Here is a tiny trained network, its code and every weight. The questions are about switching its units off for an input and a class, where a switched-off unit gives its printed mean instead of its output.

import numpy as np


def w(rows, s, z=0):
    codes = np.array(rows[::2]) - 128.0
    scale = np.full(codes.shape[1], s)
    scale[-1] = z or s
    return codes * scale


def f(y):
    return y / 2 * (1 + np.tanh(0.7978845608 * (y + 0.044715 * y**3)))


def log_softmax(a):
    a = a - a.max(-1, keepdims=True)
    return a - np.log(np.exp(a).sum(-1, keepdims=True))


def net(x, mask):
    res = np.array(x, float).reshape(1, 4) / 4 @ E
    y = f(res @ A[0][:, :-1].T + A[0][:, -1])
    res = res + np.where(mask, y, B[0][:, -1]) @ B[0][:, :-1]
    return log_softmax(res[-1] @ U[:, :-1].T + U[:, -1])


A, B = {}, {}
E = w([
[136,155,149,193,134,201,242,108],'x0',
[92,65,122,156,118,193,76,35],'x1',
[90,155,97,106,38,130,134,71],'x2',
[247,133,143,136,89,134,114,54],'x3',
],0.013)
A[0] = w([
[12,127,147,142,161,150,173,167,142],'neuron 1',
[130,174,122,116,109,86,136,216,81],'neuron 2',
[106,81,132,201,153,137,115,66,113],'neuron 3',
[133,106,171,161,212,103,125,130,129],'neuron 4',
[89,68,168,183,140,203,72,108,9],'neuron 5',
[219,119,193,142,91,124,177,89,112],'neuron 6',
[170,198,147,103,151,87,182,139,80],'neuron 7',
[91,130,153,189,130,169,227,124,70],'neuron 8',
[73,206,48,85,61,105,166,47,133],'neuron 9',
[184,94,123,134,199,119,135,107,253],'neuron 10',
],0.011,0.0038)
B[0] = w([
[140,162,242,186,1,125,75,131,249],'neuron 1',
[108,147,171,93,190,150,102,114,215],'neuron 2',
[76,180,152,128,196,159,129,159,202],'neuron 3',
[139,94,77,165,151,71,195,207,186],'neuron 4',
[78,182,120,87,194,177,130,141,206],'neuron 5',
[87,90,223,144,107,115,53,122,244],'neuron 6',
[40,211,145,93,182,194,130,89,216],'neuron 7',
[89,48,74,27,103,48,117,76,250],'neuron 8',
[124,86,193,174,222,110,201,218,239],'neuron 9',
[156,139,172,164,163,80,136,150,197],'neuron 10',
],0.01,0.012)
U = w([
[132,140,235,191,43,139,36,120,203],'0',
[77,227,147,77,169,239,141,112,72],'1',
[69,20,114,2,104,21,51,117,158],'2',
[143,114,161,248,145,114,238,192,99],'3',
[161,182,170,215,60,148,123,115,255],'4',
[204,149,57,153,38,195,66,102,74],'5',
[216,154,100,134,53,188,138,104,77],'6',
[138,108,20,87,68,123,160,74,88],'7',
],0.0098,0.0091)

Each question gives the input, the list of numbers given to net, and the class t.
The units are the neurons (one row each of A and B). Each row of codes is followed by its name. A weight is (code - 128) times the scale printed after its matrix; where a second scale follows, it is the last column's (A, B and U).
mask holds one flag per neuron, in row order. A switched-off neuron (its flag False) gives its mean, the last column of its row in B, instead of its output. The means were averaged over made-up inputs and are rounded, as every weight is.
A unit's drop is (log p(t) with every unit on - log p(t) with that unit switched off) / (log p(t) with every unit on - log p(t) with every unit switched off).
The circuit of an input: a set's keep is (log p(t) with only the set's units on - log p(t) with every unit switched off) / (log p(t) with every unit on - log p(t) with every unit switched off). Starting from all 10 units, units are removed one at a time, each time the one whose removal leaves the highest keep (on an exact tie, the one counted first), for as long as the keep stays at least 0.8.
units of the circuit, in order: the units of the circuit, biggest drop first
top k neurons: the k neurons with the biggest drops, biggest first
drop of u: that unit's drop, to one decimal
input [-1,6,3,-3], class 1: units of the circuit, in order	(neuron 5)
input [7,3,-3,5], class 2: top 2 neurons	(neuron 8; neuron 1)
input [5,8,-2,4], class 1: top 2 neurons	(neuron 5; neuron 3)
input [-7,-4,-5,8], class 0: top 3 neurons	(neuron 8; neuron 10; neuron 6)
input [5,-2,4,2], class 2: top 2 neurons	(neuron 8; neuron 1)
input [-2,0,3,3], class 4: units of the circuit, in order	(neuron 8; neuron 1; neuron 2)
input [-3,1,-6,-1], class 3: units of the circuit, in order	(neuron 8; neuron 4)
input [0,-4,1,-4], class 0: top 4 neurons	(neuron 1; neuron 5; neuron 3; neuron 8)
input [-1,6,3,-7], class 0: top 2 neurons	(neuron 1; neuron 7)
input [-3,-3,-7,6], class 3: top 3 neurons	(neuron 4; neuron 1; neuron 8)
input [1,7,-8,-8], class 0: top 2 neurons	(neuron 1; neuron 9)
input [-4,4,-4,-2], class 1: top 4 neurons	(neuron 8; neuron 5; neuron 9; neuron 6)
input [-3,4,2,3], class 1: top 3 neurons	(neuron 8; neuron 1; neuron 6)
input [0,-8,-3,3], class 1: top neuron	(neuron 7)
input [-5,-4,8,4], class 3: top 2 neurons	(neuron 9; neuron 8)
input [5,7,-3,3], class 1: top 2 neurons	(neuron 5; neuron 3)
input [-1,4,0,-5], class 0: top 2 neurons	(neuron 1; neuron 7)
input [6,0,7,-3], class 3: top 4 neurons	(neuron 9; neuron 6; neuron 1; neuron 2)
input [-4,-5,-2,-4], class 1: units of the circuit, in order	(neuron 8; neuron 2)
input [-1,-4,4,-3], class 1: units of the circuit, in order	(neuron 6)
input [-6,2,7,-1], class 3: units of the circuit, in order	(neuron 9; neuron 8)
input [-4,-3,-3,-4], class 0: drop of neuron 9	0.3
input [7,-5,6,-4], class 2: drop of neuron 8	2.0
input [7,-5,-7,2], class 2: drop of neuron 6	0.1
input [4,8,7,-1], class 1: drop of neuron 5	1.2
